Below is a small trained network, with its code and all its weights. Each question gives an input and a target symbol and asks what happens when units are switched off, that is, made to give their printed mean instead of their output.

import numpy as np


def w(rows, s, z=0):
    codes = np.array(rows[::2]) - 128.0
    scale = np.full(codes.shape[1], s)
    scale[-1] = z or s
    return codes * scale


def norm(h):
    return h / np.sqrt((h * h).mean(-1, keepdims=True) + 1e-5)


def softmax(a):
    e = np.exp(a - a.max(-1, keepdims=True))
    return e / e.sum(-1, keepdims=True)


def log_softmax(a):
    a = a - a.max(-1, keepdims=True)
    return a - np.log(np.exp(a).sum(-1, keepdims=True))


def net(x, mask):
    ids = ['ΛΠΩαβγδεζμξτφ'.index(c) for c in x.split()]
    T = len(ids)
    res = E[ids] + P[:T]
    u = 0
    for l in range(3):
        r = norm(res)
        for j in range(2):
            rows = slice(2 * j, 2 * j + 2)
            q, k, v = (r @ M[l][rows].T for M in (Q, K, V))
            z = softmax(np.where(np.tri(T) > 0, q @ k.T / 2**0.5, -1e9)) @ v
            o = O[l][rows]
            res = res + np.where(mask[u + j], z, o[:, -1]) @ o[:, :-1]
        u += 2
    return log_softmax(norm(res)[-1] @ U[:, :-1].T + U[:, -1])


Q, K, V, O = {}, {}, {}, {}
E = w([
[127,140,170,132,137,120,107,109],'Λ',
[150,120,131,112,86,149,102,183],'Π',
[130,129,164,141,129,115,110,115],'Ω',
[83,155,123,182,86,123,200,164],'α',
[143,101,121,167,72,158,157,1],'β',
[224,78,146,92,172,129,50,92],'γ',
[159,171,124,162,127,69,122,92],'δ',
[170,145,124,111,69,163,96,162],'ε',
[132,68,96,225,158,209,97,119],'ζ',
[137,114,107,120,52,160,82,153],'μ',
[109,169,95,133,165,62,45,160],'ξ',
[93,86,136,109,130,101,113,123],'τ',
[173,98,162,89,116,108,197,154],'φ',
],0.0095)
P = w([
[25,163,233,175,100,4,24,135],'0',
[37,177,210,147,108,53,53,138],'1',
[38,179,191,123,115,73,62,136],'2',
[44,180,172,106,117,87,75,141],'3',
[53,177,151,96,118,92,84,137],'4',
[64,180,130,86,124,108,92,144],'5',
[68,173,114,86,120,106,104,140],'6',
[70,179,97,72,128,136,112,135],'7',
[75,168,80,67,124,133,120,131],'8',
[73,169,59,61,124,147,129,131],'9',
[78,165,60,60,126,152,144,125],'10',
[75,176,60,58,124,155,140,123],'11',
],0.0037)
Q[0] = w([
[116,156,192,94,102,242,78,213],'L0H1',
[179,73,96,134,143,19,69,144],'L0H1',
[141,175,113,162,254,76,157,102],'L0H2',
[212,106,49,129,116,144,182,138],'L0H2',
],0.0046)
K[0] = w([
[151,107,157,145,3,213,129,97],'L0H1',
[143,127,153,101,123,7,49,77],'L0H1',
[153,176,96,167,153,132,102,65],'L0H2',
[200,165,234,152,105,81,148,91],'L0H2',
],0.0052)
V[0] = w([
[130,156,172,140,95,182,190,130],'L0H1',
[81,178,97,131,147,238,181,149],'L0H1',
[142,254,140,75,241,153,106,138],'L0H2',
[87,107,144,134,211,195,104,143],'L0H2',
],0.0037)
O[0] = w([
[61,149,86,221,154,73,116,109,91],'L0H1',
[151,44,88,155,1,21,197,211,4],'L0H1',
[148,65,69,147,27,22,28,114,73],'L0H2',
[91,50,145,250,50,161,93,138,83],'L0H2',
],0.0037,0.0025)
Q[1] = w([
[217,149,50,174,80,127,111,200],'L1H1',
[29,211,151,2,94,225,103,122],'L1H1',
[157,217,219,91,58,139,133,63],'L1H2',
[99,80,131,189,251,64,184,50],'L1H2',
],0.0073)
K[1] = w([
[117,158,170,254,82,150,116,129],'L1H1',
[123,120,10,88,81,140,188,121],'L1H1',
[160,171,35,103,181,128,141,148],'L1H2',
[122,183,180,117,119,90,23,129],'L1H2',
],0.0077)
V[1] = w([
[44,102,128,70,170,75,158,118],'L1H1',
[182,210,174,140,100,119,185,141],'L1H1',
[150,79,192,114,2,74,167,90],'L1H2',
[127,145,185,50,131,115,135,96],'L1H2',
],0.0055)
O[1] = w([
[86,173,93,110,137,187,116,133,161],'L1H1',
[108,74,97,137,46,87,109,100,137],'L1H1',
[123,145,255,122,104,169,180,82,76],'L1H2',
[184,158,159,154,92,135,159,146,254],'L1H2',
],0.0076,0.0033)
Q[2] = w([
[142,137,85,91,88,109,45,150],'L2H1',
[146,62,132,123,100,168,196,171],'L2H1',
[166,106,109,114,2,189,95,166],'L2H2',
[139,9,131,219,209,116,126,110],'L2H2',
],0.0085)
K[2] = w([
[183,100,34,108,84,155,116,135],'L2H1',
[30,87,180,145,106,122,61,152],'L2H1',
[125,49,61,156,48,228,237,102],'L2H2',
[117,126,182,154,121,149,2,114],'L2H2',
],0.007)
V[2] = w([
[144,85,175,70,124,168,133,112],'L2H1',
[201,107,2,114,95,203,147,86],'L2H1',
[126,117,122,70,222,50,187,82],'L2H2',
[129,47,68,161,104,188,109,31],'L2H2',
],0.0046)
O[2] = w([
[107,49,118,93,103,182,41,127,107],'L2H1',
[83,140,211,147,156,93,99,43,5],'L2H1',
[177,135,110,37,17,143,127,159,18],'L2H2',
[136,254,180,165,141,141,15,207,21],'L2H2',
],0.0051,0.002)
U = w([
[141,232,189,112,66,176,57,209,116],'Λ',
[151,45,90,151,144,128,142,160,169],'Π',
[180,165,121,156,173,136,158,152,186],'Ω',
[13,164,97,188,93,104,206,159,80],'α',
[94,169,217,176,141,171,173,3,171],'β',
[213,80,157,62,192,155,61,88,114],'γ',
[197,237,96,122,141,37,173,99,21],'δ',
[160,62,185,191,83,50,106,110,234],'ε',
[56,65,127,250,198,182,78,135,150],'ζ',
[218,90,151,24,74,139,230,122,255],'μ',
[82,152,8,104,147,63,17,176,67],'ξ',
[54,197,115,28,227,240,173,126,64],'τ',
[14,57,78,49,25,170,59,98,47],'φ',
],0.0057,0.002)

Each question gives the input, a string of symbols that net reads in full, and the target symbol t.
The units are the heads (2 rows each of Q, K, V and O). Each row of codes is followed by its name. A weight is (code - 128) times the scale printed after its matrix; where a second scale follows, it is the last column's (O and U).
mask holds one flag per head, layer by layer. A switched-off head (its flag False) gives its mean, the last column of its rows in O, instead of its output. The means were averaged over made-up inputs and are rounded, as every weight is.
A unit's drop is (log p(t) with every unit on - log p(t) with that unit switched off) / (log p(t) with every unit on - log p(t) with every unit switched off).
The circuit of an input: a set's keep is (log p(t) with only the set's units on - log p(t) with every unit switched off) / (log p(t) with every unit on - log p(t) with every unit switched off). Starting from all 6 units, units are removed one at a time, each time the one whose removal leaves the highest keep (on an exact tie, the one counted first), for as long as the keep stays at least 0.8.
units of the circuit, in order: the units of the circuit, biggest drop first
most important unit: the unit with the biggest drop
which heads matter: for each layer, one digit per head in row order, 1 if its drop is at least 0.15 and else 0, layers parted by /
input β μ Λ β Π δ Ω, target δ: units of the circuit, in order : (L1H2 L2H1 L1H1)
input Ω μ γ ε Λ Λ, target ε: units of the circuit, in order : (L1H1 L0H2)
input τ μ β ε Π μ β Λ, target μ: which heads matter : 00 / 10 / 01
input Ω Λ Π φ ξ ξ ε, target μ: most important unit : L2H2
input Λ α ε ξ Π, target φ: which heads matter : 00 / 11 / 00
input Ω Λ ε Ω β Π Π β α ε, target φ: units of the circuit, in order : (L1H2 L2H1 L1H1)
input ξ γ τ γ ζ μ Λ ζ ξ α Ω, target ξ: which heads matter : 00 / 01 / 00
input τ β ε ζ Ω Ω, target ζ: units of the circuit, in order : (L0H2 L2H2)
input ξ τ Π Λ, target τ: units of the circuit, in order : (L1H1 L2H2)
input Ω ε Π, target ε: which heads matter : 00 / 10 / 01
input δ β Λ β δ Ω, target δ: units of the circuit, in order : (L1H2 L0H1 L2H2 L1H1)
input β β ζ τ τ φ β ζ Ω Π, target ξ: which heads matter : 10 / 01 / 00
input Ω γ Λ, target γ: which heads matter : 10 / 10 / 11
input ξ β Λ Π β ε μ α Λ, target μ: which heads matter : 01 / 10 / 01
input β Π μ τ γ μ ξ ε β μ δ Π, target Λ: which heads matter : 00 / 00 / 01
input α α τ Ω Ω, target τ: units of the circuit, in order : (L1H1)
input τ α Ω Π ε, target φ: units of the circuit, in order : (L1H2 L1H1 L2H2)
input Λ μ β β τ ξ Ω μ, target Λ: which heads matter : 00 / 00 / 01
input Π ε α φ μ Π, target μ: which heads matter : 00 / 01 / 01
input β φ Π, target μ: units of the circuit, in order : (L2H2 L0H2)
input ε ξ Ω γ β τ φ ε τ δ Ω ε, target μ: units of the circuit, in order : (L2H2 L1H1)
